Here is a tiny trained network, its code and every weight. The questions are about switching its units off for an input and a target symbol, where a switched-off unit gives its printed mean instead of its output.

import numpy as np


def w(rows, s, z=0):
    codes = np.array(rows[::2]) - 128.0
    scale = np.full(codes.shape[1], s)
    scale[-1] = z or s
    return codes * scale


def f(y):
    return y / 2 * (1 + np.tanh(0.7978845608 * (y + 0.044715 * y**3)))


def softmax(a):
    e = np.exp(a - a.max(-1, keepdims=True))
    return e / e.sum(-1, keepdims=True)


def log_softmax(a):
    a = a - a.max(-1, keepdims=True)
    return a - np.log(np.exp(a).sum(-1, keepdims=True))


def net(x, mask):
    ids = ['ΓΔΘΩαβεηλξπστφ'.index(c) for c in x.split()]
    T = len(ids)
    res = E[ids] + P[:T]
    r = res
    for j in range(2):
        rows = slice(2 * j, 2 * j + 2)
        q, k, v = (r @ M[0][rows].T for M in (Q, K, V))
        z = softmax(np.where(np.tri(T) > 0, q @ k.T / 2**0.5, -1e9)) @ v
        o = O[0][rows]
        res = res + np.where(mask[j], z, o[:, -1]) @ o[:, :-1]
    y = f(res @ A[0][:, :-1].T + A[0][:, -1])
    res = res + np.where(mask[2:10], y, B[0][:, -1]) @ B[0][:, :-1]
    return log_softmax(res[-1] @ U[:, :-1].T + U[:, -1])


Q, K, V, O, A, B = {}, {}, {}, {}, {}, {}
E = w([
[207,211,143,113,192],'Γ',
[132,156,167,195,150],'Δ',
[251,166,117,160,1],'Θ',
[169,228,221,85,41],'Ω',
[182,169,84,194,142],'α',
[61,148,50,186,227],'β',
[90,173,195,135,90],'ε',
[120,169,41,161,85],'η',
[94,176,93,71,40],'λ',
[96,216,104,59,172],'ξ',
[150,195,34,131,119],'π',
[105,98,87,242,116],'σ',
[183,193,225,159,114],'τ',
[181,245,119,62,69],'φ',
],0.0079)
P = w([
[92,20,132,92,200],'0',
[60,228,172,145,60],'1',
[44,240,142,183,70],'2',
[52,252,97,176,59],'3',
[51,147,205,190,128],'4',
[65,155,197,183,115],'5',
[60,171,167,162,119],'6',
[85,186,109,163,106],'7',
[74,181,107,177,125],'8',
[52,189,136,183,74],'9',
[71,229,126,185,106],'10',
[106,245,112,181,132],'11',
],0.0041)
Q[0] = w([
[105,213,103,184,104],'h1',
[104,59,77,136,58],'h1',
[86,183,180,169,105],'h2',
[142,6,183,66,151],'h2',
],0.013)
K[0] = w([
[153,27,79,78,135],'h1',
[83,80,162,142,76],'h1',
[120,88,66,72,129],'h2',
[79,246,88,189,102],'h2',
],0.013)
V[0] = w([
[231,89,136,172,41],'h1',
[227,194,125,98,224],'h1',
[111,161,5,85,99],'h2',
[130,163,202,28,86],'h2',
],0.026)
O[0] = w([
[252,110,99,163,75,4],'h1',
[38,73,101,155,4,156],'h1',
[146,217,25,126,85,131],'h2',
[145,90,117,5,113,189],'h2',
],0.017,0.0029)
A[0] = w([
[106,123,143,109,78,69],'n1',
[139,190,212,96,72,19],'n2',
[122,186,126,187,116,15],'n3',
[161,92,158,140,123,134],'n4',
[187,68,74,149,149,23],'n5',
[147,2,60,108,184,4],'n6',
[132,111,159,201,127,198],'n7',
[182,123,112,118,141,248],'n8',
],0.009,0.0034)
B[0] = w([
[191,107,140,80,156,199],'n1',
[123,100,65,166,183,170],'n2',
[149,3,74,61,200,255],'n3',
[167,82,185,134,141,164],'n4',
[45,104,134,66,169,153],'n5',
[115,129,19,212,159,166],'n6',
[139,225,176,170,49,247],'n7',
[158,195,174,143,112,200],'n8',
],0.011,0.0054)
U = w([
[80,102,167,133,16,106],'Γ',
[110,196,252,141,90,109],'Δ',
[246,157,153,136,58,221],'Θ',
[190,73,108,93,145,29],'Ω',
[132,135,102,228,57,206],'α',
[64,180,129,172,173,129],'β',
[146,145,211,85,183,245],'ε',
[181,168,75,156,186,4],'η',
[160,253,137,80,150,136],'λ',
[57,201,147,84,102,113],'ξ',
[124,125,43,161,118,78],'π',
[176,197,157,192,181,167],'σ',
[149,51,186,151,109,97],'τ',
[154,157,108,65,43,54],'φ',
],0.0044,0.0036)

Each question gives the input, a string of symbols that net reads in full, and the target symbol t.
The units are the heads (2 rows each of Q, K, V and O) and the neurons (one row each of A and B). Each row of codes is followed by its name. A weight is (code - 128) times the scale printed after its matrix; where a second scale follows, it is the last column's (O, A, B and U).
mask holds one flag per unit, heads first, then neurons. A switched-off unit (its flag False) gives its mean, the last column of its rows in O or B, instead of its output. The means were averaged over made-up inputs and are rounded, as every weight is.
A unit's drop is (log p(t) with every unit on - log p(t) with that unit switched off) / (log p(t) with every unit on - log p(t) with every unit switched off).
The circuit of an input: a set's keep is (log p(t) with only the set's units on - log p(t) with every unit switched off) / (log p(t) with every unit on - log p(t) with every unit switched off). Starting from all 10 units, units are removed one at a time, each time the one whose removal leaves the highest keep (on an exact tie, the one counted first), for as long as the keep stays at least 0.8.
units of the circuit, in order: the units of the circuit, biggest drop first
unit that matters most: the unit with the biggest drop
k most important neurons: the k neurons with the biggest drops, biggest first
which heads matter: for each layer, one digit per head in row order, 1 if its drop is at least 0.15 and else 0, layers parted by /
drop of u: that unit's drop, to one decimal
input σ Δ φ λ ε α β σ ε ε β α, target σ: unit that matters most : h2
input σ α Ω η, target σ: units of the circuit, in order : (h1, h2)
input Δ π β ξ, target Δ: which heads matter : 01
input Θ β Δ Θ, target Θ: which heads matter : 10
input π Δ Γ, target π: units of the circuit, in order : (h2, n3, h1)
input ε τ σ Θ, target ε: which heads matter : 11
input σ λ τ, target σ: units of the circuit, in order : (h1, h2)
input α τ φ, target α: units of the circuit, in order : (h2, h1)
input β φ τ η, target β: units of the circuit, in order : (h1, h2)
input σ ξ α τ, target σ: units of the circuit, in order : (h2, h1)
input τ ε Δ α, target τ: which heads matter : 01
input ε τ Δ, target ε: which heads matter : 11
input α η π, target α: units of the circuit, in order : (h2, h1)
input Ω φ φ ε ε Ω, target Ω: which heads matter : 01
input λ Δ ξ λ Θ π Δ α η, target λ: units of the circuit, in order : (h1, h2)
input λ α β ξ π φ ξ ε φ λ, target λ: units of the circuit, in order : (h2, h1)
input ε ε Δ Ω Ω φ ε, target ε: units of the circuit, in order : (h2)
input τ τ φ π, target τ: units of the circuit, in order : (h2, h1)
input Θ φ α, target Θ: which heads matter : 10
input Θ Θ Δ Δ Δ λ σ ε, target Θ: units of the circuit, in order : (h1)
input Δ ξ φ Θ α β α τ Ω ε α, target Δ: units of the circuit, in order : (h2, n7, n3)
input τ φ α ξ Θ Θ, target Θ: 2 most important neurons : (n8, n3)
input ξ φ β β Δ, target ξ: drop of h2 : 0.1
input ξ Ω λ, target ξ: drop of n3 : 0.1
input φ ξ φ τ λ ξ ξ, target ξ: drop of h1 : 0.8
